Below are the code and all the weights of a small trained network. Each question names an input and a class and asks about switching units off, where a switched-off unit gives its printed mean instead of its output.

import numpy as np


def w(rows, s, z=0):
    codes = np.array(rows[::2]) - 128.0
    scale = np.full(codes.shape[1], s)
    scale[-1] = z or s
    return codes * scale


def f(y):
    return np.maximum(y, 0)


def log_softmax(a):
    a = a - a.max(-1, keepdims=True)
    return a - np.log(np.exp(a).sum(-1, keepdims=True))


def net(x, mask):
    res = np.array(x, float).reshape(1, 3) / 4 @ E
    y = f(res @ A[0][:, :-1].T + A[0][:, -1])
    res = res + np.where(mask, y, B[0][:, -1]) @ B[0][:, :-1]
    return log_softmax(res[-1] @ U[:, :-1].T + U[:, -1])


A, B = {}, {}
E = w([
[91,151,94,212,54,78],'x0',
[6,147,183,72,74,154],'x1',
[149,226,123,146,165,215],'x2',
],0.012)
A[0] = w([
[107,133,93,137,126,103,110],'neuron 1',
[106,103,217,17,141,158,150],'neuron 2',
[82,61,123,131,25,57,171],'neuron 3',
[98,148,162,72,173,191,161],'neuron 4',
[116,201,93,202,99,174,151],'neuron 5',
[104,108,113,135,72,43,129],'neuron 6',
[189,80,126,99,202,144,125],'neuron 7',
[188,129,86,165,166,118,117],'neuron 8',
[138,139,129,150,170,179,141],'neuron 9',
[211,152,81,180,132,86,120],'neuron 10',
[253,131,130,141,200,140,254],'neuron 11',
[89,98,104,125,84,47,169],'neuron 12',
[180,73,149,89,108,72,152],'neuron 13',
[21,148,145,111,45,144,162],'neuron 14',
[199,146,86,149,159,117,115],'neuron 15',
[125,139,93,171,75,86,115],'neuron 16',
[187,117,184,67,193,177,147],'neuron 17',
[84,65,73,160,88,78,171],'neuron 18',
[197,109,88,95,219,132,129],'neuron 19',
[188,112,24,212,138,121,135],'neuron 20',
[57,228,173,133,132,178,159],'neuron 21',
[100,127,182,12,147,167,131],'neuron 22',
],0.012,0.0068)
B[0] = w([
[114,150,145,164,152,150,148],'neuron 1',
[125,77,156,34,130,113,213],'neuron 2',
[31,135,225,164,162,62,252],'neuron 3',
[160,123,101,23,82,160,198],'neuron 4',
[144,206,39,201,79,158,188],'neuron 5',
[55,140,171,172,169,100,209],'neuron 6',
[116,171,66,129,154,33,191],'neuron 7',
[183,43,89,172,189,123,189],'neuron 8',
[126,148,78,112,154,91,168],'neuron 9',
[185,65,102,214,187,189,206],'neuron 10',
[167,91,37,134,176,64,248],'neuron 11',
[55,139,223,161,167,73,218],'neuron 12',
[92,216,124,167,124,85,187],'neuron 13',
[111,115,195,141,49,206,236],'neuron 14',
[199,56,87,156,214,122,188],'neuron 15',
[100,149,155,208,160,149,187],'neuron 16',
[108,108,59,76,167,86,205],'neuron 17',
[84,138,180,183,131,42,220],'neuron 18',
[156,169,36,118,137,54,202],'neuron 19',
[197,106,103,233,211,178,223],'neuron 20',
[176,177,111,115,35,200,211],'neuron 21',
[132,69,153,2,100,139,206],'neuron 22',
],0.0086,0.017)
U = w([
[39,131,241,172,165,79,244],'0',
[146,95,59,28,160,84,110],'1',
[119,32,199,36,110,187,136],'2',
[105,145,103,163,155,57,18],'3',
[210,58,62,211,220,130,115],'4',
[176,255,29,139,73,196,179],'5',
[133,155,181,97,43,197,2],'6',
[96,207,156,211,77,183,28],'7',
],0.0088,0.0023)

Each question gives the input, the list of numbers given to net, and the class t.
The units are the neurons (one row each of A and B). Each row of codes is followed by its name. A weight is (code - 128) times the scale printed after its matrix; where a second scale follows, it is the last column's (A, B and U).
mask holds one flag per neuron, in row order. A switched-off neuron (its flag False) gives its mean, the last column of its row in B, instead of its output. The means were averaged over made-up inputs and are rounded, as every weight is.
A unit's drop is (log p(t) with every unit on - log p(t) with that unit switched off) / (log p(t) with every unit on - log p(t) with every unit switched off).
The circuit of an input: a set's keep is (log p(t) with only the set's units on - log p(t) with every unit switched off) / (log p(t) with every unit on - log p(t) with every unit switched off). Starting from the 12 units with the biggest drops (on a tie, the unit counted first), units are removed one at a time, each time the one whose removal leaves the highest keep (on an exact tie, the one counted first), for as long as the keep stays at least 0.8.
circuit, biggest first: the units of the circuit, biggest drop first
k most important neurons: the k neurons with the biggest drops, biggest first
drop when u is switched off: that unit's drop, to one decimal
input [1,8,1], class 6: circuit, biggest first => neuron 21; neuron 14
input [6,-1,8], class 5: circuit, biggest first => neuron 5
input [-1,-3,-5], class 3: circuit, biggest first => neuron 13; neuron 15
input [1,8,0], class 6: circuit, biggest first => neuron 21; neuron 14
input [0,7,8], class 6: 2 most important neurons => neuron 14; neuron 22
input [3,-5,-6], class 0: 3 most important neurons => neuron 3; neuron 12; neuron 18
input [3,-1,7], class 5: 2 most important neurons => neuron 5; neuron 21
input [-3,0,8], class 5: 3 most important neurons => neuron 21; neuron 5; neuron 3
input [-1,1,2], class 5: 2 most important neurons => neuron 3; neuron 12
input [-5,2,-5], class 2: 2 most important neurons => neuron 11; neuron 22
input [-2,8,4], class 2: 2 most important neurons => neuron 22; neuron 2
input [1,-3,-4], class 0: drop when neuron 17 is switched off => 0.1
input [2,7,7], class 6: drop when neuron 14 is switched off => 0.4
input [-5,4,5], class 2: circuit, biggest first => neuron 22
input [0,8,3], class 6: drop when neuron 21 is switched off => 0.3
input [7,5,5], class 7: drop when neuron 14 is switched off => 0.1
